Below are the code and all the weights of a small trained network. Each question names an input and a class and asks about switching units off, where a switched-off unit gives its printed mean instead of its output.

import numpy as np


def w(rows, s, z=0):
    codes = np.array(rows[::2]) - 128.0
    scale = np.full(codes.shape[1], s)
    scale[-1] = z or s
    return codes * scale


def f(y):
    return np.maximum(y, 0)


def log_softmax(a):
    a = a - a.max(-1, keepdims=True)
    return a - np.log(np.exp(a).sum(-1, keepdims=True))


def net(x, mask):
    res = np.array(x, float).reshape(1, 5) / 4 @ E
    y = f(res @ A[0][:, :-1].T + A[0][:, -1])
    res = res + np.where(mask, y, B[0][:, -1]) @ B[0][:, :-1]
    return log_softmax(res[-1] @ U[:, :-1].T + U[:, -1])


A, B = {}, {}
E = w([
[149,102,8,86,112],'x0',
[193,92,118,180,188],'x1',
[121,122,131,121,136],'x2',
[190,164,177,35,142],'x3',
[124,126,130,124,133],'x4',
],0.014)
A[0] = w([
[207,80,143,152,169,98],'N0',
[145,98,128,144,197,82],'N1',
[57,166,135,76,38,61],'N2',
[138,165,202,157,133,92],'N3',
[46,148,117,233,103,180],'N4',
[53,95,92,209,104,165],'N5',
[88,100,110,183,147,194],'N6',
[148,100,51,102,145,68],'N7',
[32,75,104,182,181,133],'N8',
[173,166,208,219,184,55],'N9',
[73,73,131,120,109,162],'N10',
[78,122,106,129,190,49],'N11',
[145,167,127,81,165,169],'N12',
[187,177,141,45,165,151],'N13',
[58,110,204,116,152,57],'N14',
[103,100,60,247,169,144],'N15',
[196,183,184,78,118,153],'N16',
[93,154,147,121,87,48],'N17',
[7,146,127,86,46,22],'N18',
[22,127,81,205,106,183],'N19',
[122,108,105,108,139,67],'N20',
[218,65,126,195,250,114],'N21',
[44,132,146,52,69,95],'N22',
[185,224,164,122,124,134],'N23',
[196,112,122,29,138,138],'N24',
[194,202,193,54,138,143],'N25',
[228,103,174,68,135,189],'N26',
[192,170,120,138,204,127],'N27',
[192,71,67,87,100,15],'N28',
[191,21,143,146,141,111],'N29',
[149,81,65,86,124,66],'N30',
[18,229,125,94,47,120],'N31',
[162,170,136,68,162,156],'N32',
[139,96,211,171,127,39],'N33',
[193,107,129,187,195,41],'N34',
[91,141,152,87,29,77],'N35',
[130,108,50,95,116,12],'N36',
[86,176,236,183,124,6],'N37',
],0.012,0.0022)
B[0] = w([
[194,175,86,143,218,186],'N0',
[118,205,98,206,175,163],'N1',
[171,206,116,183,177,218],'N2',
[73,115,101,52,68,202],'N3',
[123,38,217,128,133,231],'N4',
[156,30,196,124,97,223],'N5',
[153,77,172,133,131,187],'N6',
[40,142,31,50,87,195],'N7',
[158,44,139,140,114,205],'N8',
[57,172,43,83,75,227],'N9',
[139,99,135,121,174,167],'N10',
[124,115,140,150,131,143],'N11',
[123,81,189,147,124,176],'N12',
[137,57,207,161,141,217],'N13',
[56,148,57,85,106,197],'N14',
[155,83,195,124,175,228],'N15',
[119,55,181,139,131,216],'N16',
[114,223,87,140,164,168],'N17',
[131,170,118,153,179,231],'N18',
[161,16,172,150,126,235],'N19',
[99,159,111,132,72,148],'N20',
[173,208,45,185,196,228],'N21',
[158,222,111,180,209,214],'N22',
[104,107,192,138,110,194],'N23',
[138,47,166,79,96,213],'N24',
[147,67,207,126,102,238],'N25',
[198,80,197,111,137,216],'N26',
[170,150,125,175,159,182],'N27',
[65,138,65,101,68,199],'N28',
[188,210,91,160,181,178],'N29',
[36,197,72,36,2,193],'N30',
[191,203,111,186,203,249],'N31',
[144,63,234,127,90,192],'N32',
[52,154,51,16,49,194],'N33',
[165,209,66,195,179,187],'N34',
[158,218,128,241,213,200],'N35',
[64,112,60,47,31,194],'N36',
[46,138,52,24,35,241],'N37',
],0.007,0.014)
U = w([
[142,32,207,139,121,159],'0',
[153,229,110,167,197,189],'1',
[3,158,84,88,21,2],'2',
],0.013,0.0011)

Each question gives the input, the list of numbers given to net, and the class t.
The units are the neurons (one row each of A and B). Each row of codes is followed by its name. A weight is (code - 128) times the scale printed after its matrix; where a second scale follows, it is the last column's (A, B and U).
mask holds one flag per neuron, in row order. A switched-off neuron (its flag False) gives its mean, the last column of its row in B, instead of its output. The means were averaged over made-up inputs and are rounded, as every weight is.
A unit's drop is (log p(t) with every unit on - log p(t) with that unit switched off) / (log p(t) with every unit on - log p(t) with every unit switched off).
The circuit of an input: a set's keep is (log p(t) with only the set's units on - log p(t) with every unit switched off) / (log p(t) with every unit on - log p(t) with every unit switched off). Starting from the 12 units with the biggest drops (on a tie, the unit counted first), units are removed one at a time, each time the one whose removal leaves the highest keep (on an exact tie, the one counted first), for as long as the keep stays at least 0.8.
units of the circuit, in order: the units of the circuit, biggest drop first
unit that matters most: the unit with the biggest drop
k most important neurons: the k neurons with the biggest drops, biggest first
drop when u is switched off: that unit's drop, to one decimal
input [5,5,2,-2,-3], class 1: units of the circuit, in order	[N21]
input [-2,2,-7,-1,6], class 1: 3 most important neurons	[N30, N36, N7]
input [7,2,-4,-7,-3], class 0: 3 most important neurons	[N15, N19, N5]
input [2,8,-3,-6,-6], class 1: 2 most important neurons	[N21, N34]
input [-5,-4,0,4,7], class 2: 3 most important neurons	[N37, N14, N19]
input [7,-2,6,7,2], class 0: 3 most important neurons	[N13, N37, N26]
input [7,4,-4,-8,7], class 0: 3 most important neurons	[N15, N19, N5]
input [-8,8,-6,5,4], class 1: 4 most important neurons	[N21, N0, N34, N27]
input [5,-4,-1,5,6], class 0: 3 most important neurons	[N37, N13, N9]
input [6,2,-1,-6,5], class 0: 2 most important neurons	[N15, N19]
input [6,5,1,-2,-5], class 2: 2 most important neurons	[N30, N7]
input [-7,-4,5,6,2], class 2: 2 most important neurons	[N37, N14]
input [6,-5,8,-6,8], class 0: drop when N4 is switched off	0.0
input [7,-3,1,8,-1], class 0: unit that matters most	N13
input [2,-3,4,3,7], class 0: drop when N0 is switched off	0.1
input [-6,7,-4,3,3], class 1: drop when N21 is switched off	0.3
